Each row has a hidden value; after the row comes its group, the name of the range that the value falls in. Each part has its own.
-1, 0, 15, 18, -3, 5, -9, -1, 0, -7, -2, 6, -3, 44, 2, 5, -2, 2, 6, 6, 6, 0, -2, 2, 5, -2, 1, 1, -1, 1, -1, 0 : L
2, -3, -7, 5, -4, -2, 10, 0, 1, -5, 6, -4, 9, -7, 4, 5, 1, 3, -3, -1, -4, 1, -1, -5, -3, -2, 2, 0, -4, 6, 1, -1 : L
-1, -3, 12, -15, -7, -1, 6, -2, 2, 0, 1, -4, -17, -5, 4, -8, -2, 2, 6, -4, 0, -1, -1, -3, 2, 1, 2, 0, 0, 3, 1, 5 : L
-1, 4, 20, 8, 5, -3, -9, -4, 2, -1, 2, 0, -9, -31, 4, 1, 2, 0, 0, -7, 3, -1, -1, -2, 5, 1, 0, 0, 8, 2, -3, -1 : K
4, 2, -7, -12, 2, -2, -4, -1, 2, -4, 0, -1, 3, 7, -3, -8, 3, 1, 2, 1, 1, 0, 1, 2, 4, 3, -1, -1, -8, 5, -1, 1 : H
-4, -11, 18, 29, 4, 5, -2, -1, -2, 1, 3, 6, -6, 29, 3, 3, -6, 0, 10, 9, 4, -1, -3, 2, 4, -7, 5, 2, -2, 0, -1, 1 : K
2, -18, -10, 13, 4, 0, 8, -1, -2, 4, 3, 4, 3, 16, -2, -11, -5, 0, 12, -2, 4, 0, -2, 7, 3, -7, 7, 1, -9, 3, -1, 5 : H
1, 3, 8, 5, -10, 2, -9, 0, 1, -7, -4, 3, -1, 40, 2, 8, 1, 4, 4, 3, 10, 1, -3, -3, 6, 0, -1, 1, 3, -1, 0, 2 : L
2, 4, 3, -3, -10, 2, -9, -1, -1, -5, -4, 4, 1, 33, -1, 5, 1, 1, 4, 3, 6, 0, 0, -5, 3, 0, -1, 0, 3, -3, 0, -1 : L
-4, -12, -13, 0, -11, -2, 12, 8, 2, 13, 2, 0, 2, 49, 1, -3, -4, 3, -2, -2, 3, 3, -5, 6, 3, -5, 1, 2, 10, -4, 3, 7 : L
2, -11, -7, 30, 2, 0, 12, 2, -1, -2, 4, -1, 10, 2, 5, 5, -5, 0, 4, -8, 8, 2, -3, -2, 0, -7, 3, 1, -5, 6, 0, 3 : H
2, -11, -11, 5, -2, -1, 8, 3, 0, -1, 5, -5, 5, -4, 5, -2, -3, 3, 4, -1, 1, 2, -2, -4, 0, -5, 3, 1, -5, 8, 0, 1 : H
-2, 0, -15, -1, -20, 2, 0, 4, 1, 4, -3, 7, 11, 12, -6, -2, -3, 0, 2, 3, 3, 1, -1, -1, -2, -1, -2, 0, 5, -3, 2, -1 : K
-1, -1, -4, 21, 21, 3, 0, 5, 0, 2, -3, -11, -3, 2, 5, 2, -4, 0, 5, -10, 11, 3, -1, 11, 1, -2, -4, 0, 2, 0, -1, 3 : H
3, -9, -8, 15, -2, 0, 13, 1, -1, -1, 6, -1, 11, -3, 3, 3, -3, 0, 4, -6, 2, 1, -2, -4, -2, -4, 3, 1, -4, 6, 0, 1 : H
-3, -11, 22, 20, 7, 0, -2, -1, -1, 4, 6, -1, -11, -12, 7, 4, -5, 0, 7, 6, 1, -1, -4, 0, 4, -6, 6, 2, 3, 1, -1, 1 : K
0, 7, -7, -15, -15, -1, -9, 2, 2, -1, -3, 2, 3, -25, 1, 7, 3, 2, -4, 12, -1, 1, 0, -9, -1, 3, -1, 0, 1, -5, 3, -2 : K
-2, 1, -19, -4, -19, 3, -1, 4, -2, 6, -5, 8, 12, 24, -11, -6, -6, -3, 7, -3, 7, 0, 0, 0, -2, -1, -4, -1, 4, -1, -1, -1 : K
4, -3, -13, -8, 2, -1, 1, -1, 0, 0, 2, -2, 6, 2, -3, -7, 1, 1, 3, 3, -3, 0, 1, -1, 0, 0, 2, 0, -9, 6, -1, -2 : H
0, -6, -10, 0, -12, 1, -2, 2, -2, 6, -3, 5, 3, -6, 0, 3, -4, 0, 7, 8, 6, 0, -2, -7, 0, -4, 3, 1, 1, -5, 2, 1 : K
3, -7, -14, -1, 2, 0, 2, -1, -2, 2, 2, 2, 3, 8, -4, -11, -2, -1, 6, 2, -1, -1, 0, 2, 0, -2, 3, 0, -9, 5, -2, -1 : H
-3, -9, -19, -5, -18, 2, 8, 3, -3, 12, 0, 7, 11, 39, -9, -6, -5, -2, 5, -1, -2, -1, 0, 0, -6, -5, 1, 0, 7, -4, 0, -1 : L
1, -7, 7, -12, -7, -1, 7, -5, 0, -1, 2, -2, -8, 2, -3, -8, -2, 0, 11, -6, 4, -1, 0, -3, 0, -1, 3, 0, 1, 0, 0, 6 : L

New part:
1, 4, -3, 0, -2, 0, -1, 0, 1, 9, -1, 8, 1, 1, -1, 1, 6, -3, 2, 1, -1, -3, -2, -6, 1, 3, 1, 1, 1, 2, 2 : J211
-2, 2, -4, 1, -4, 5, -1, -4, 5, 10, 0, 58, 5, -2, 4, -3, 1, 5, 6, -3, -2, 2, -8, -12, 1, 0, 5, 3, 3, 3, 1 : J979
-4, 2, -8, 2, -4, -2, 1, 20, -6, 7, 0, 15, 10, -2, -3, 0, 2, 5, -6, 2, 2, 6, -9, -8, -2, -14, -4, 4, -10, 2, 4 : J979
-7, -2, -6, 0, -15, -2, -14, -5, 3, -26, 11, -2, -3, 3, 3, -3, -18, 46, -6, -4, -3, 39, -5, 6, -10, -17, 11, 1, -41, -5, -7 : J979
0, 4, -1, -1, -3, 2, -4, 11, -5, 9, -1, 21, -4, 7, -4, -3, 7, 0, -2, 2, -7, 10, -13, -3, 1, -6, 2, 0, -2, 0, 2 : J211
-6, -4, -6, 4, -2, 4, 5, -5, -2, 5, 0, 25, 15, -14, -1, -3, -2, 7, -7, -4, 4, 2, -12, -11, -3, 0, -2, 6, 1, 3, 3 : J979
4, 7, -1, -1, 0, -8, 0, 2, -14, 11, -4, 37, -4, 11, -5, 4, 10, -16, -8, 10, -2, 3, 2, 6, 2, -1, -10, -2, -6, -3, 6 : J93
-5, -2, -2, 0, -6, -1, -4, 5, -5, -10, 3, -10, 1, -1, -1, -2, -7, 19, -5, -1, -2, 22, -6, 1, -5, -9, -13, 2, -17, -2, -1 : J979
-5, -4, 1, 1, 4, -3, 4, -3, -21, -2, -4, -42, 3, -5, -5, -3, 0, -3, -11, 5, 0, 18, -10, 3, -4, -10, -12, 3, -7, -4, 5 : J93
0, 4, -2, -1, -2, -7, -3, -6, -13, 1, -1, -41, -5, 9, -3, 1, 3, -2, -9, 7, -3, 14, -1, 7, -2, -7, -7, -1, -17, -4, 3 : J93
3, 8, -4, -2, -5, -7, -6, -29, -2, 1, 2, 6, -9, 17, -1, 4, 4, 0, -3, 5, -6, 3, 7, 8, 1, -1, -1, -4, -15, -3, 1 : J93
-7, -8, 4, 1, 0, 8, 1, -2, -8, -2, -1, -2, 4, -11, -3, -10, -2, 11, -1, -5, -5, 18, -14, -11, -4, -13, 3, 4, 4, 1, 0 : J979
2, 5, 5, -9, -2, 2, -6, -8, -9, 8, -2, -1, -12, 11, -5, -5, 9, -6, -6, 2, -13, 19, -2, 0, -1, -12, 5, -3, 0, -1, 1 : J93
-2, 1, 1, 0, -1, 5, 0, -4, -12, 13, -4, -25, 1, 0, -6, -8, 9, -5, -3, 0, -9, 13, -12, -10, 0, -9, -1, 2, 6, 1, 4 : J93
-2, -3, 8, 0, 3, 14, 2, 17, -7, 15, -5, -2, 2, -9, -6, -12, 8, -6, 1, -5, -11, 9, -13, -17, 2, -10, 4, 3, 21, 4, 1 : J93
-1, 0, 4, -2, -3, 6, -6, 12, -2, -1, 1, -19, -8, 3, -2, -7, 1, 9, -1, -3, -11, 19, -3, -2, -1, -12, 8, -1, -2, -1, -3 : J211
0, 1, -1, 0, 2, -6, 1, -18, -13, 0, -2, 15, -1, 2, -2, 2, 2, -4, -8, 6, 1, 6, -1, 7, -1, -2, -9, 0, -8, -3, 4 : J93
-4, -3, 7, -3, -2, -27, -8, 9, -7, -14, 3, 12, -11, 5, -1, -6, -7, 12, -9, -1, -9, 30, -1, 8, -4, -18, 6, -3, -14, -5, -4 : J211
-10, -8, -5, 4, -10, 17, -3, -7, 14, 0, 6, 25, 16, -22, 2, -12, -7, 34, 14, -16, -3, 12, -20, -30, -5, -6, 18, 9, 4, 9, -5 : J979
1, 5, -6, 1, -2, -6, 0, 7, -1, 7, 0, 8, 2, 5, 1, 5, 5, -8, 1, 5, 3, -7, 2, 1, 1, 6, -5, 0, -7, 1, 3 : J211
4, 8, -7, 1, -5, 3, 0, -9, 11, 25, -1, -7, 6, 3, -1, 1, 13, -10, 12, -1, -1, -20, -3, -16, 5, 13, 5, 2, 13, 7, 3 : J979
-1, 6, -8, 0, -12, 3, -7, 16, 3, 12, 2, -15, 3, 5, -3, -3, 6, 11, 5, -2, -6, 9, -6, -14, 0, -2, 8, 2, -9, 4, 1 : J979
-4, -3, 4, -1, -4, 6, -5, -5, -3, -5, 2, -18, -4, -2, -3, -8, -3, 13, -3, -4, -9, 23, -6, -4, -3, -15, 7, 1, -5, -1, -2 : J979
-1, 2, -1, 2, 0, 3, 3, -5, -10, 16, -5, -17, 5, -2, -5, -3, 11, -10, 0, 1, -4, 3, -10, -11, 1, -3, -3, 3, 7, 3, 5 : J93
-1, 0, 6, -2, -2, 6, -6, 10, -5, 0, 0, -32, -6, 3, -3, -7, 2, 5, -2, -3, -11, 18, -4, -3, -1, -13, 6, -1, 2, -1, -2 : J93
-2, -3, 5, 0, 5, -1, 4, -7, -13, -2, -4, -17, -1, -2, -4, -2, 0, -4, -7, 3, -2, 9, -4, 5, -1, -8, -6, 1, 2, -3, 2 : J93
-6, -1, -6, 1, -9, -3, -6, 1, -3, -9, 5, -8, 3, -2, 0, -3, -7, 24, -3, -2, -2, 23, -8, -5, -7, -11, 5, 3, -22, -1, -1 : J979
-5, -1, -1, 0, -7, 8, -5, 9, -1, 5, 2, -15, 2, -4, -3, -9, 1, 15, 2, -6, -9, 21, -12, -13, -3, -10, 9, 4, -2, 2, -1 : J979
